data =
array([[129, 126, 129, 127, 131, 129, 128, 123, 126, 127, 127, 126, 126],
       [126, 131, 126, 129, 124, 126, 127, 136, 131, 129, 130, 132, 130],
       [127, 130, 126, 129, 125, 127, 128, 134, 130, 129, 130, 131, 130],
       [135, 120, 136, 125, 141, 133, 130, 101, 117, 124, 120, 116, 120],
       [133, 121, 134, 125, 139, 132, 130, 106, 119, 125, 122, 118, 121]])
Rows and columns are counted from 0.
(0, 0) = 129
(3, 4) = 141
(3, 9) = 124
(1, 7) = 136
(3, 8) = 117
(2, 3) = 129
(1, 1) = 131
(0, 11) = 126
(0, 6) = 128
(1, 4) = 124
(3, 1) = 120
(4, 10) = 122
(1, 11) = 132
(4, 0) = 133
(0, 9) = 127
(1, 10) = 130
(2, 5) = 127
(1, 12) = 130
(0, 7) = 123
(2, 9) = 129
(1, 5) = 126
(1, 3) = 129
(2, 7) = 134
(2, 12) = 130
(0, 4) = 131
(0, 12) = 126
(4, 8) = 119
(4, 3) = 125

a = ((125, 127, 129, 127, 142, 125, 141, 124, 120, 125), (122, 136, 124, 135, 132, 135, 132, 125, 125, 124), (130, 126, 136, 126, 118, 128, 118, 139, 140, 137), (123, 130, 125, 129, 148, 126, 148, 119, 113, 120), (122, 133, 125, 133, 138, 132, 138, 123, 121, 123), (132, 120, 141, 121, 120, 122, 120, 141, 141, 140), (133, 120, 142, 120, 118, 121, 118, 142, 142, 142), (131, 122, 138, 123, 121, 123, 121, 139, 138, 138), (122, 137, 124, 137, 128, 137, 128, 127, 129, 126), (129, 126, 136, 126, 120, 128, 120, 138, 139, 136), (126, 132, 130, 132, 122, 133, 123, 133, 135, 132), (125, 128, 129, 128, 139, 126, 139, 125, 121, 126), (134, 118, 144, 118, 116, 120, 116, 145, 145, 144), (120, 134, 121, 134, 149, 131, 149, 116, 112, 117), (126, 129, 130, 129, 133, 128, 133, 128, 126, 128), (123, 134, 126, 134, 131, 134, 131, 127, 127, 126))
a[0,0] = 125
a[1,1] = 136
a[5,0] = 132
a[11,7] = 125
a[:, 7] = [124, 125, 139, 119, 123, 141, 142, 139, 127, 138, 133, 125, 145, 116, 128, 127]
a[7,5] = 123
a[:, 3] = [127, 135, 126, 129, 133, 121, 120, 123, 137, 126, 132, 128, 118, 134, 129, 134]
a[9,4] = 120
a[5,2] = 141
a[5,3] = 121
a[:, 9] = [125, 124, 137, 120, 123, 140, 142, 138, 126, 136, 132, 126, 144, 117, 128, 126]
a[4] = [122, 133, 125, 133, 138, 132, 138, 123, 121, 123]
a[2,0] = 130
a[10,3] = 132
a[15,8] = 127
a[0] = [125, 127, 129, 127, 142, 125, 141, 124, 120, 125]
a[14,0] = 126
a[4,3] = 133
a[3,9] = 120
a[9] = [129, 126, 136, 126, 120, 128, 120, 138, 139, 136]
a[12,3] = 118
a[11,6] = 139
a[14,6] = 133
a[10,7] = 133
a[13] = [120, 134, 121, 134, 149, 131, 149, 116, 112, 117]
a[13,3] = 134
a[7,2] = 138
a[5,4] = 120
a[10,1] = 132
a[7,9] = 138
a[8] = [122, 137, 124, 137, 128, 137, 128, 127, 129, 126]
a[6,4] = 118
a[13,4] = 149
a[11,3] = 128
a[:, 2] = [129, 124, 136, 125, 125, 141, 142, 138, 124, 136, 130, 129, 144, 121, 130, 126]
a[4,7] = 123

x = [130, 152, 137, 113, 107, 130, 135]
x[0] => 130
x[3] => 113
x[-6] => 152

m = [149 104 123 121 137]
m[0] => 149
m[1] => 104
m[3] => 121

M =
[[142 111 129 132 149 122 130 142 156 140]
 [116 107 109 153 138 136 117 103 125 155]
 [145 143 141 110 121 123 141 152 135 108]
 [148 135 137 117 130 123 141 154 143 115]]
M[0][0]	142
M[3][7]	154
M[0][6]	130
M[:, 6]	[130, 117, 141, 141]
M[2][8]	135
M[1][6]	117
M[1][3]	153
M[0][8]	156
M[3][9]	115
M[3][8]	143
M[3][6]	141
M[0][3]	132

arr =
129  143  150  133
132  125  130  124
135  124  133  120
135  122  131  120
132  115  116  120
123  135  131  135
136  109  113  114
118  137  127  140
147  128  156  112
133  104  103  115
154  109  140   98
112  133  111  144
125  140  141  135
123  144  144  139
Indices start at 0.
(0, 0)	129
(5, 3)	135
(5, 0)	123
(2, 1)	124
(8, 3)	112
(3, 3)	120
(13, 2)	144
(1, 2)	130
(8, 1)	128
(2, 2)	133
(6, 1)	109
(6, 0)	136
(12, 0)	125
(13, 1)	144
(12, 2)	141
(9, 3)	115
(10, 1)	109
(8, 2)	156

A =
[[138 143 141 132 124 119 129 121 115 126 122 120]
 [139 132 140 150 120 104 137 134 151 135 112 123]
 [126 132 120 146 122 107 120 136 127 117 135 122]
 [150 131 134 112 153 122 132 118 108 124 108 131]
 [119 122 128 125 127 142 136 120 117 138 130 128]
 [118 123 111 123 123 119 113 119 118 122 150 136]
 [123 121 126 104 122 142 125 106 129 141 140 145]]
A[0, 0]: 138
A[0, 7]: 121
A[:, 8]: [115, 151, 127, 108, 117, 118, 129]
A[6]: [123, 121, 126, 104, 122, 142, 125, 106, 129, 141, 140, 145]
A[5, 1]: 123
A[5, 3]: 123
A[3, 0]: 150
A[2, 7]: 136
A[0, 3]: 132
A[6, 1]: 121
A[2, 6]: 120
A[4, 1]: 122
A[0, 9]: 126
A[3, 5]: 122
A[:, 7]: [121, 134, 136, 118, 120, 119, 106]
A[:, 0]: [138, 139, 126, 150, 119, 118, 123]
A[:, 5]: [119, 104, 107, 122, 142, 119, 142]
A[1, 7]: 134
A[3, 9]: 124
A[2, 8]: 127
A[3]: [150, 131, 134, 112, 153, 122, 132, 118, 108, 124, 108, 131]
A[:, 3]: [132, 150, 146, 112, 125, 123, 104]
A[3, 2]: 134
A[6, 3]: 104
A[6, 9]: 141
A[:, 2]: [141, 140, 120, 134, 128, 111, 126]
A[2]: [126, 132, 120, 146, 122, 107, 120, 136, 127, 117, 135, 122]

W = [[104, 153, 152, 153, 152, 135, 140, 142, 104, 152, 135, 152, 152], [152, 103, 103, 104, 104, 136, 104, 116, 152, 104, 133, 104, 104], [116, 104, 104, 153, 105, 152, 104, 147, 110, 104, 152, 104, 149], [152, 107, 106, 104, 105, 110, 140, 112, 153, 105, 110, 107, 103], [151, 116, 116, 104, 119, 103, 141, 103, 136, 116, 104, 117, 147]]
W[-5, -13] = 104
W[3, 8] = 153
W[-3, 3] = 153
W[-3, -6] = 147
W[1, -8] = 136
W[4, -10] = 104
W[3, -7] = 140
W[0, -11] = 152
W[4, -6] = 103
W[0, 12] = 152
W[-3, 8] = 110
W[-2, 3] = 104
W[-3, 9] = 104
W[-5, 3] = 153
W[4, 10] = 104
W[-3, 12] = 149
W[-5, -9] = 152
W[:, 4] = [152, 104, 105, 105, 119]
W[1] = [152, 103, 103, 104, 104, 136, 104, 116, 152, 104, 133, 104, 104]
W[3, -2] = 107
W[-2, -4] = 105
W[0, 10] = 135
W[1, 8] = 152
W[3] = [152, 107, 106, 104, 105, 110, 140, 112, 153, 105, 110, 107, 103]
W[2, -8] = 152
W[-1] = [151, 116, 116, 104, 119, 103, 141, 103, 136, 116, 104, 117, 147]
W[-4, 12] = 104
W[4, -4] = 116
W[3, -11] = 106
